Table B holds the same points as the rows below and some others, measured another way and shuffled. Each row below is followed by which row of B it is.
B:
0: [ -56 -199 -146  159  -39   86  196 -325  -22  221  178  -38  -38 -129
  -20   18 -115 -153  -22  176   23  -63]
1: [-152 -333 -144  221 -180   59 -167  255 -109  221  235 -245 -196 -336
   73 -172 -160 -377 -137 -131  -11 -183]
2: [-105  115   58 -183 -128  -23  -68  167   93 -171  -19  258 -298  207
   23   24  533 -106  -96 -158 -151 -191]
3: [-178 -181 -180   -5 -218  222 -187  197  180  -35  -16 -300  128  -95
  108 -312 -324   17  -38 -110  205   19]
4: [-168 -152  -90  -14  -56   66  124 -349 -108  170  201  -84 -187    7
  176 -143 -105    1    6  192  -91  -42]
5: [ 191 -122 -323  267   41   46  287 -386   55  274  152  150  125   21
 -399  313 -258 -211  -97  169  490    9]
6: [ -63  -89 -145  140  -30  119  166 -187   87  171  159    7  -50  -65
 -104  122    6 -113  -69  194  221   21]
7: [ -47   89   30 -139  -95  -47  120   20  -46 -126  169  282 -319  249
   84   70  521  -26  -18  -83 -102 -216]
8: [ -60 -140  -80  -50 -232   72 -269  214    0   20 -110 -295  133   52
   25 -260 -195 -160   18 -150   -4   -3]
9: [   7 -112 -231  341  -84  102   45 -175  -27  316    5   16   41  -61
 -290  177 -117 -407  -95   78  241   18]
10: [ -63   63   61 -170 -206  -52   92  -72   65  -42 -272  -70  346  253
 -189  263  344 -280   87   39  -73  134]
11: [-109   74   30 -116 -232   85   66   -1  123  -32 -267  -48  344  164
 -170  319  457 -286  113   15   43  141]
12: [-185 -288 -145  192 -162 -115   55   84 -252  195  349 -234 -261  -94
   93 -153 -232 -221 -106   19   27  -94]
13: [-103 -235 -185   48 -271  205 -214  344  119  -59   13 -440  251  -90
  121 -402 -434   26   35 -178  240   20]
14: [ -12 -281 -161  -47 -225   31 -138  111  -62  -32   47 -338  145   50
  136 -425 -488   46   96 -155   32  -79]
15: [-130 -300 -126  175 -125   26   48  123  -65  177  331 -267 -112 -265
   73 -108 -179 -209 -101   34   83  -94]
16: [ 149  -49 -235  321   46  -90  284 -413   -9  308   67   50  129  146
 -457  246 -313 -285 -161  281  327  121]
17: [-155  -23  -89   47 -194  -14  -70  148  -62   57   29 -142  -16  110
  -24  -37   10 -275 -134  -85   62   14]
18: [-100 -282 -130   68 -146   34   98  -89  -42   68  176 -245   57 -112
  122 -232 -300  -58   16   17  -41  -88]
19: [ -82    7   41 -271 -113 -121  -46  105  -13 -136   62  172 -365  282
   37  -21  365   67   21  -30  -78 -129]
20: [-196 -142  -79   68 -111  148   95 -163  -11  151  144 -126  -80 -100
  114  -46   32  -93   11  152    1   -2]
21: [-172 -151  -82   81  -53   75  240 -342 -115  180  273  -94 -159  -31
  167  -77  -41   -5   25  247  -47  -22]
22: [-121   75   82 -294 -100 -157  -14   73   17 -166   21  317 -467  318
    4   74  561   20  -20  -26 -151 -160]
23: [-169   48   22 -188 -136   15  -93  200  205 -161  -56  268 -328   99
  -42   97  534  -77  -87 -101  -26 -150]
24: [ -84 -262 -185   57 -280  108 -187  214    4  -43  -25 -397  225  -14
  121 -452 -505  -22   54 -204   74  -36]
25: [ -34 -237 -142 -175 -219  -21 -133  119   31  -91  -29 -314  184  118
   60 -329 -436   70   64 -123   92   -8]
26: [ 149  -38 -197  178   17  -67  210 -372  -16  261   15   76  116  183
 -404  264 -182 -250  -82  228  290   99]
27: [  11   94   18  -25 -226   77  119 -124  -39    3 -222  -17  425  199
  -96  231  395 -412  104 -123 -153    5]
28: [-134 -199  -82  141 -190  -49  -36  146 -164  137  152 -115 -178  -65
   14  -44   45 -315  -50  -71  -48 -120]
29: [-250  -89  -94  114  -87  109  162 -322 -110  182  186 -113 -173   20
  174 -135  -73  -33  -23  232  -50   32]
30: [ 139 -185 -265  310   -5   70  133 -229   22  319  124   67   52 -123
 -340  229 -196 -341 -102  106  325  -47]
31: [ 146 -197 -250  176   -8  -81  125 -291 -122  283  151   85  -65   56
 -281  144 -268 -254  -68   92  231  -75]
32: [ -60 -218 -204   76 -243  112 -176  126  -29   20  -23 -316  162   39
   70 -378 -469  -37   51 -152  124  -16]
33: [-164  147  122 -143 -121 -113   22  127   17 -127   12  200 -370  301
   -6   61  586  -44  -44   50 -146  -60]
34: [ 210  -42 -321  329   23  118  202 -395  -49  327  114  171  106   85
 -345  261 -202 -292  -87   98  414  -15]
35: [ -26   68   21 -159 -119  -57  129   14  -33 -139  117  249 -205  246
   54   96  487  -61    4 -113  -98 -201]
36: [ -72 -218 -138   13 -247  106 -252  279   75  -38  -55 -461  246  -10
   80 -458 -507  -18    0 -149   98   31]
37: [-136  -41  -96    5 -102   56  224 -285  -26   51  121 -106  102   93
  107  -62  -85  -74  -55   89  -28   10]
38: [ -60   48   50 -216 -159 -117   97  -96  -63  -76  -91  176  -81  323
  -67  189  470 -136  101  -10 -149  -60]
39: [  -8 -225 -223  228  -94  -36  108   30 -249  241  429 -141 -174  -43
   11  -34 -241 -201 -100    4  256 -103]
40: [ -31 -251 -168  -47 -229   43 -141  256  133 -126   10 -475  346   -7
   85 -472 -634   53  -42 -179  138    7]
41: [-135   63    4  -31 -246   70   48 -116   39   19 -328  -13  309  180
 -163  250  371 -369   98  -14  -93  102]
42: [-183 -158  -73  139  -67   94  226 -302 -105  196  253 -132 -123  -85
  157  -91  -44  -66    9  237  -79  -23]
43: [-137 -160  -64   80 -104   52  222 -276  -42  128  126 -100   31  -67
   64   -3    6 -149   25  147 -108  -38]
44: [-113   74   73 -232 -115  -80  -46   32  -54 -107   19  345 -492  290
   50   60  611  -33   26  -58 -200 -205]
45: [-145 -170 -169   19 -291   90 -161  129   54  -59 -170 -320  278   66
   38 -324 -389  -98   22 -181   52   35]
46: [ -44  131  160  -34  -80 -155  242  117  -54 -119  213  182 -281  249
   11  134  664  -76  -18   73 -171 -125]
47: [ -72 -287 -203  -54 -254  177 -228  308  218 -106  -45 -385  293 -139
   71 -373 -480   23    6 -227  219  -33]
48: [ 208   13 -293  458    1  212  124 -359 -104  394   72  149  113   42
 -310  210 -123 -423  -95   52  312  -34]
49: [-204 -123 -117   51 -161  224 -103   78   96   76   67 -227  -24 -103
  121 -198 -109  -35  -32   39  132   34]
50: [ -29   84   -2  -71 -240  118   67  -76    9  -12 -239    7  374  178
  -96  259  432 -362  125 -122  -66   20]
51: [ -97   45   86 -109 -140  -70   12   79  -51 -105   29  323 -405  178
   36   83  663 -147   27 -104 -275 -255]
52: [ 289 -134 -221  253   64  -10  170 -365  -10  338   82  112  109    6
 -431  260 -208 -337  -77  168  252  -39]
53: [ -75 -243 -187    8 -257   96 -178  163  -12  -37  -11 -351  168   46
  116 -423 -484   34   69 -164  113  -19]
54: [-106  108   69 -205 -111  -88    0  156  104 -196   21  247 -302  236
    2   45  513  -50 -102  -96 -124 -159]
55: [-109  164   16 -201 -115  -32   21   84  -16 -168   94  340 -409  350
   74   64  569   24  -40 -111  -27 -173]
56: [   8 -181 -179   79 -267  195 -219  250  -25  -34   17 -409  298    6
  178 -484 -466  -58   39 -288   78  -73]
57: [-229  -79  -33   95  -61   83  136 -226  -33  174  185 -215 -112  -29
  135 -147  -80  -52  -76  280  -62   80]
58: [-116 -214 -174  254 -131   12  105    4 -220  202  372 -223 -119 -108
  136 -173 -257 -231 -131  -23   54 -115]
59: [-139  130   76 -185 -117  -61  -32  167  110 -173   -6  214 -302  231
    4   30  514  -67 -115  -76 -123 -124]
60: [-145   63   49 -161 -127  -97   39   57   14 -132   15  318 -401  245
  -17  117  572  -55  -11  -37 -123 -159]
61: [  33 -259 -161  131 -191   61  -90  169   24   46   62 -326  271 -156
   10 -274 -405 -261  -84 -215    5 -127]
62: [ -29 -296 -160   87 -236   38 -210  187 -149   77   78 -330   36  -45
  119 -398 -413 -148   31 -202  -28 -129]
63: [ -60  100   37  -51 -242   80    2  -16  112  -26 -358  -89  474  138
 -168  202  341 -458   13 -118 -155   74]
64: [ -44   75   59 -171 -212  -23   -4  -65   21   -7 -308  -34  287  261
 -177  237  377 -331   94  -14 -123   97]
65: [ -56 -255 -195 -145 -239   44 -232  166    9  -81  -19 -327  117  120
  118 -442 -538  129   73 -174  149  -22]
66: [ -54  149  109  147 -167   55  212 -114 -180  130   -9 -148  220  221
  -17  163  450 -322  111  160 -153  125]
67: [-170 -206  -82   25  -30   68  302 -251   63  100  326 -167  -55 -150
  133  -47 -105   67  -31  278   66    2]
68: [-107  151   66 -132 -212   60  -54   32   72  -28 -285   -5  196  246
 -129  203  469 -305   35  -29  -79   98]
69: [-115  154   25 -161 -114  -32   75   50  -31 -157  116  313 -379  333
   88   64  564   19  -32  -78  -49 -162]
70: [-220  -14 -152  100 -125  254   -4 -139  -79  146  178 -161 -119   58
  234 -226 -119   16  -37   90  129   45]
71: [ -93 -269 -220  -20 -270  196 -234  320  154  -91   -4 -425  265  -86
  124 -428 -525   69   27 -216  265   -3]

[ -16  318  -92  -27  -16 -302 -154   41 -133   87 -183  662 -110  272
 -267  469 -215  425    1  -90 -224 -276   80  351  -68   45  160 -374
  276  338 -406]
62
[ 134  -30  289 -246   38 -114 -106  291   77   17   34   26    4  -54
  251  -41  103  367  231 -359  -69   93   96  264  -89  -86 -163 -109
   35  225  584]
69
[ -20 -179  164 -255 -126   21  -41   37  -77 -202   25 -389  208 -209
   23 -567  180  -51  169  -50   20  311  -72 -147  243 -131 -111 -100
  -90   64  360]
4
[ 144  105   67  137   62 -106 -143  187  -14   92    8  548  -64  191
  -18  397 -114  337   63 -221 -158 -231  125  235 -213   59   14 -224
   64  132    2]
54
[  17  312  -50  256  -96 -261 -211   82  -36   -5 -193  397 -260  193
  -23  366  -73  202  -28 -127  -65  -97  -10  299  -73  -60   40 -182
  143  406  102]
42
[ 167  -48 -416  206 -290  241   56  -98    8  148 -114 -207  259  -94
  116 -223  139 -265   54  277  239 -172  170 -135  139 -226  -74  -75
 -254  -69  104]
46
[ 236  109 -518  210 -476  116  -40   -2  -77  264   18 -176  203   14
  -54 -211  187 -355 -108  361  116 -189   80 -177  350 -120   -8 -166
 -333   80  -90]
33
[ -53  -56  189  126 -135  167 -510  168    4 -284 -100 -319  -31  152
  150 -403   45 -277  182  -78   33  412  -66  -65  244 -288 -167  -83
  -23  245  298]
9
[  33  246  -69   76   15 -163 -317  170   -8  138   60  652  -91  381
 -196  408 -196  325    7 -110 -256 -372  258  455  -61  -91   54 -327
  308  260 -323]
24
[  80  -81  205  131   35  120 -286  211  175  -50  -20  -69  -78  170
  175 -148   49 -105   50 -148   32  149 -109  -56   22 -165 -235 -123
 -103  155  453]
47
[ 151   79  193  107    0 -140 -276  237  166 -106  166  101 -182  141
   53   55   88  100   71 -282  -93 -128  -13  263   22 -158 -158 -190
   71  317  610]
60
[ 327    9 -435  333 -442   57  225 -121  122  434 -177  -80  160 -197
   -9 -243  189 -172  -74  456  163 -175  -73 -252  128   22  -26  -43
 -459  204  -65]
48
[  61  188  -62  283   14  -76 -223  118 -149  103 -144  709  -54  375
  -72  546 -229  306   50 -188 -157 -230  131  170 -248  132  106 -201
  176  165 -301]
63
[  10  -79   76 -402   96   -6  115  -11  -12 -142 -215 -237  167   85
  150  -84  136   78  134 -333  193    3 -255 -242   32  -35 -197 -229
   54   74  779]
52
[ 212  -76 -406  -39 -408   14  288  -49  -98  322  228 -225  367 -262
 -147 -464  296 -194 -161  357   55 -149   56 -268  314   17  -19  -95
 -367  -89  -11]
22
[  14  138   80 -432 -110 -355  137  162 -194   22  -42  -87   39 -100
  124  -34  212  328   12 -340   -1  167 -129   54   67   83  -65 -116
   57  264  640]
65
[ -95   69  192  -88 -120 -378  193    0 -282 -211 -172  -48  -57 -347
   84 -104  161  294   30 -243   23  407 -187   -4  -57  127   41   45
  -13  212  529]
31
[-117  280  -46  103  -32 -235  -98   49 -358   21 -362  640 -109   84
  -75  485 -246  412  -10  -70 -143  104  122  243 -204  103  236 -197
  110  132 -526]
68
[ -13  170   87  331 -223 -189  -64  -54 -191 -136 -634  115 -198 -151
  162  111  -46  176  158  -43   91  458 -248  -63 -131  107  115   23
 -140  445   72]
56
[ 387   -2 -360  197 -458   80   73   59  128  470    9 -119  187 -136
   -4 -311  215 -168  -44  397   52 -153   12 -173  236   -7  -58 -106
 -476  203  -85]
35
[  81  134 -204 -326 -227  -32 -140  167  -22  200  -34 -218  156  234
  102 -168  170  -33   18  -77   62  -40   -7  -19  293 -145 -161 -213
   50  291  343]
21
[ -36  203   14 -133 -118 -118 -225  186  -58    2 -285 -137  -99  275
  249   30   96   18   11 -269  115  251 -210  -38  112  -88 -162 -123
   89  410  558]
20
[ 300   89 -621  383 -553   86   -1   22   30  478  274  -81  224   60
 -153 -298  248 -411 -255  468   51 -353  128 -174  361  -74  -47  -62
 -315  112 -143]
41
[ -14  154   -2 -114   26 -374  191  -11 -131   74  -30  493  -32  -73
 -186  265  -38  485  -66 -131 -147 -189   39  259 -152  105  102 -215
  156  146  -11]
44
[-120 -108  113  171 -372   13 -196   71 -291 -278   39 -422  116 -400
  124 -679  192 -190  134  103   11  674  123  -45  253 -183    9  188
 -171   59  131]
12
[   7   32   56  126   94 -193  161  -26  -88 -120  -26  324  -41  -94
   23  258   18  293    0 -247   20 -151   34  139 -260   28    0  -82
   89  -14  423]
36
[-101   84  -16  236  -23 -198  118  -12 -376   22 -176  607   28 -102
  -42  331 -148  413  -19  -98 -103  109  165  105 -335  216  210   18
   72  -58 -330]
59
[ 152 -128 -137  364 -188  211 -146   13  167  105   96  -85   94   67
  -68 -351   91 -346  -70  261   51  -69  -39 -214  173 -151 -142  -99
 -258   46   31]
1
[  50  261   72   20  -95 -273 -127  106 -158 -144 -284  154 -198   74
   64  293   15  197   52 -264   -3  104 -195   92   -4   50   33 -226
    1  368  361]
64
[-141   21   -7  481 -386   38 -287  -73 -249 -287 -320 -252  -50 -134
   46 -429   46 -321   74  197   95  618 -148 -233  203 -100   56  126
 -163  266  -68]
43
[ 229  -32   -4  138 -294   84 -158  106   97   93 -179 -211   40 -128
  122 -329  123 -105  162  159   46  198  -77  -96  177 -100  -84 -104
 -352  298  113]
7
[  20   13  317 -289  -94   29 -388  280   -2 -130 -344 -328  -27   88
  327 -272   57   81  319 -257   29  540 -156  -11  164 -158 -178 -151
  -54  425  431]
34
[ 193   70  153  150   44  -95 -171  225   48  -61   29  269 -116  152
  136  297   21  206  115 -361  -49 -153    7  167 -162    3  -96 -168
   15  197  531]
40
[  70  295   -2   27  -83 -374  -54   64  -64   12 -161  395 -203   68
 -114  347  -33  350   -9 -153 -120 -146  -74  288  -47   44   75 -271
  107  412  111]
14
[ -66  -79  -21 -343 -104   52 -108  149 -120  -12  106 -305  280  134
  171 -361  186  -24  105 -232   74  140   80  -87  188 -149 -199  -34
  172   59  524]
28
[ 303  138 -626  332 -625   85  -12   14 -174  334  136 -158  248  -52
  -94 -233  243 -405 -151  431   78 -210  146 -201  394  -37   62  -94
 -413   65 -193]
16
[ 267 -134 -265  204 -430  146   37   81   20  318  196 -215  301 -243
   63 -507  242 -179   32  318   36   -3  220 -115  200  -89  -76   61
 -365   18   -4]
58
[ 178    2 -269  309 -485  125 -284  126  -68  135  230 -219  180   67
  -58 -456  195 -378  -15  240  -27   37  105 -147  377 -112  -54   -9
 -199  193  -36]
45
[ 296  130 -537  123 -535   20   73    7 -105  356   70 -182  221 -123
 -118 -255  239 -303 -158  425   66 -185   47 -190  403  -41   35 -194
 -451   87 -159]
26
